Below are the code and all the weights of a small trained network. Each question names an input and a target symbol and asks about switching units off, where a switched-off unit gives its printed mean instead of its output.

import numpy as np


def w(rows, s, z=0):
    codes = np.array(rows[::2]) - 128.0
    scale = np.full(codes.shape[1], s)
    scale[-1] = z or s
    return codes * scale


def f(y):
    return y / 2 * (1 + np.tanh(0.7978845608 * (y + 0.044715 * y**3)))


def softmax(a):
    e = np.exp(a - a.max(-1, keepdims=True))
    return e / e.sum(-1, keepdims=True)


def log_softmax(a):
    a = a - a.max(-1, keepdims=True)
    return a - np.log(np.exp(a).sum(-1, keepdims=True))


def net(x, mask):
    ids = ['ΔΘΠΦΨβγεηλμξστω'.index(c) for c in x.split()]
    T = len(ids)
    res = E[ids] + P[:T]
    q, k, v = (res @ M[0].T for M in (Q, K, V))
    z = softmax(np.where(np.tri(T) > 0, q @ k.T / 4**0.5, -1e9)) @ v
    res = res + np.where(mask[0], z, O[0][:, -1]) @ O[0][:, :-1]
    y = f(res @ A[0][:, :-1].T + A[0][:, -1])
    res = res + np.where(mask[1:9], y, B[0][:, -1]) @ B[0][:, :-1]
    return log_softmax(res[-1] @ U[:, :-1].T + U[:, -1])


Q, K, V, O, A, B = {}, {}, {}, {}, {}, {}
E = w([
[124,227,219,160,164,130,150,145,78],'Δ',
[144,161,86,100,60,99,165,127,83],'Θ',
[120,2,137,53,158,71,142,142,98],'Π',
[144,139,103,36,145,189,90,161,159],'Φ',
[125,47,98,145,160,99,83,161,111],'Ψ',
[141,145,72,80,209,114,95,158,129],'β',
[126,138,170,201,164,101,119,150,61],'γ',
[149,165,178,95,150,145,144,150,92],'ε',
[120,83,179,175,98,144,108,163,113],'η',
[135,62,241,59,85,145,145,124,80],'λ',
[119,21,132,110,88,169,95,157,132],'μ',
[127,92,86,145,139,172,77,183,159],'ξ',
[122,118,182,100,81,224,128,165,150],'σ',
[125,101,148,107,188,56,122,134,69],'τ',
[124,120,121,213,138,142,68,172,129],'ω',
],0.0082)
P = w([
[104,115,139,107,133,125,132,72,179],'0',
[190,123,167,159,169,126,147,142,204],'1',
[201,142,161,162,175,136,161,161,193],'2',
[135,111,168,142,171,150,131,169,123],'3',
[54,151,175,124,221,185,77,213,63],'4',
[167,111,146,152,136,141,134,183,107],'5',
[15,104,159,120,181,187,53,243,1],'6',
],0.0063)
Q[0] = w([
[81,133,67,118,138,123,106,11,180],'H0',
[81,134,107,167,103,141,113,1,163],'H0',
[65,114,140,140,125,134,110,24,185],'H0',
[152,131,158,123,146,140,117,203,118],'H0',
],0.042)
K[0] = w([
[143,62,226,162,207,178,126,171,116],'H0',
[155,104,173,119,238,169,106,172,140],'H0',
[122,115,156,111,252,171,113,137,165],'H0',
[97,127,77,101,84,100,182,67,121],'H0',
],0.029)
V[0] = w([
[129,56,33,89,182,77,109,133,135],'H0',
[131,158,133,2,127,146,145,116,132],'H0',
[134,199,50,136,161,178,101,160,177],'H0',
[127,54,148,110,47,209,125,125,162],'H0',
],0.026)
O[0] = w([
[162,49,80,26,226,185,120,248,117,255],'H0',
[38,176,44,145,172,122,223,146,239,167],'H0',
[200,181,70,100,177,4,51,199,168,4],'H0',
[19,181,198,72,21,76,127,182,95,212],'H0',
],0.011,0.0063)
A[0] = w([
[126,127,109,130,137,184,122,85,121,1],'N0',
[154,139,156,121,91,116,86,96,89,58],'N1',
[173,108,134,133,142,159,113,112,107,72],'N2',
[169,139,113,108,101,103,54,133,131,64],'N3',
[252,141,104,156,71,75,190,71,196,69],'N4',
[180,133,137,160,128,97,158,40,220,181],'N5',
[103,148,116,145,97,114,110,89,126,83],'N6',
[113,130,136,91,119,112,111,135,159,35],'N7',
],0.021,0.0052)
B[0] = w([
[152,93,165,202,139,68,150,135,123,193],'N0',
[126,139,72,170,104,185,70,197,205,200],'N1',
[117,206,84,100,92,97,125,46,90,245],'N2',
[163,187,227,118,187,142,211,110,110,178],'N3',
[3,188,100,183,243,149,76,166,63,196],'N4',
[222,77,166,89,29,124,160,115,163,221],'N5',
[152,110,137,65,191,120,84,92,149,203],'N6',
[154,117,132,179,122,63,112,127,100,169],'N7',
],0.016,0.013)
U = w([
[168,56,159,159,166,136,63,109,103,108],'Δ',
[58,155,46,114,70,146,238,136,162,86],'Θ',
[109,50,121,167,153,190,178,170,105,254],'Π',
[116,143,68,153,117,42,150,172,147,104],'Φ',
[162,91,83,37,112,152,79,113,33,216],'Ψ',
[200,73,69,99,230,131,117,146,153,39],'β',
[113,137,89,182,52,110,102,91,117,72],'γ',
[253,52,126,54,17,96,205,104,212,169],'ε',
[99,85,88,136,110,164,100,148,157,204],'η',
[62,107,171,118,133,153,145,62,134,75],'λ',
[80,99,166,145,31,90,120,166,61,157],'μ',
[160,105,174,111,166,88,150,145,88,67],'ξ',
[112,139,131,105,134,60,79,89,152,52],'σ',
[128,98,77,189,172,112,202,59,88,159],'τ',
[160,176,129,127,127,165,136,125,133,85],'ω',
],0.0041,0.005)

Each question gives the input, a string of symbols that net reads in full, and the target symbol t.
The units are the heads (4 rows each of Q, K, V and O) and the neurons (one row each of A and B). Each row of codes is followed by its name. A weight is (code - 128) times the scale printed after its matrix; where a second scale follows, it is the last column's (O, A, B and U).
mask holds one flag per unit, heads first, then neurons. A switched-off unit (its flag False) gives its mean, the last column of its rows in O or B, instead of its output. The means were averaged over made-up inputs and are rounded, as every weight is.
A unit's drop is (log p(t) with every unit on - log p(t) with that unit switched off) / (log p(t) with every unit on - log p(t) with every unit switched off).
The circuit of an input: a set's keep is (log p(t) with only the set's units on - log p(t) with every unit switched off) / (log p(t) with every unit on - log p(t) with every unit switched off). Starting from all 9 units, units are removed one at a time, each time the one whose removal leaves the highest keep (on an exact tie, the one counted first), for as long as the keep stays at least 0.8.
circuit, biggest first: the units of the circuit, biggest drop first
top k neurons: the k neurons with the biggest drops, biggest first
drop of u: that unit's drop, to one decimal
input Ψ ε Δ Φ Θ τ γ, target ε: circuit, biggest first -> [H0, N5, N4]
input Φ Ψ μ ω, target Φ: circuit, biggest first -> [H0]
input ε τ Δ ω, target ε: circuit, biggest first -> [N5, H0]
input σ Φ μ β γ ξ β, target σ: circuit, biggest first -> [H0, N6]
input ω τ ξ μ, target ω: top 2 neurons -> [N3, N1]
input Δ Π Φ Ψ, target Δ: circuit, biggest first -> [N4, H0, N5, N6]
input Ψ τ ω, target Ψ: circuit, biggest first -> [H0, N2]
input Ψ ω Θ, target Π: circuit, biggest first -> [N4, N2, H0]
input μ Θ μ ξ, target ε: top 2 neurons -> [N5, N4]
input σ ε τ, target σ: circuit, biggest first -> [H0, N6]
input τ Ψ τ Ψ, target τ: circuit, biggest first -> [H0, N0, N2]
input ω ε τ, target ω: circuit, biggest first -> [H0, N3, N1]
input η Φ τ, target η: circuit, biggest first -> [N1, H0, N2]
input τ ω Δ, target τ: top 3 neurons -> [N0, N2, N5]
input λ ω μ, target λ: top 2 neurons -> [N6, N5]
input Φ σ σ ω Ψ Φ λ, target Φ: top neuron -> [N7]
input Φ τ Π Ψ, target Φ: drop of N0 -> 0.0
input Φ τ Π Ψ μ τ, target Φ: drop of H0 -> 1.2
input μ ξ τ Φ Δ ξ, target μ: drop of H0 -> 1.0
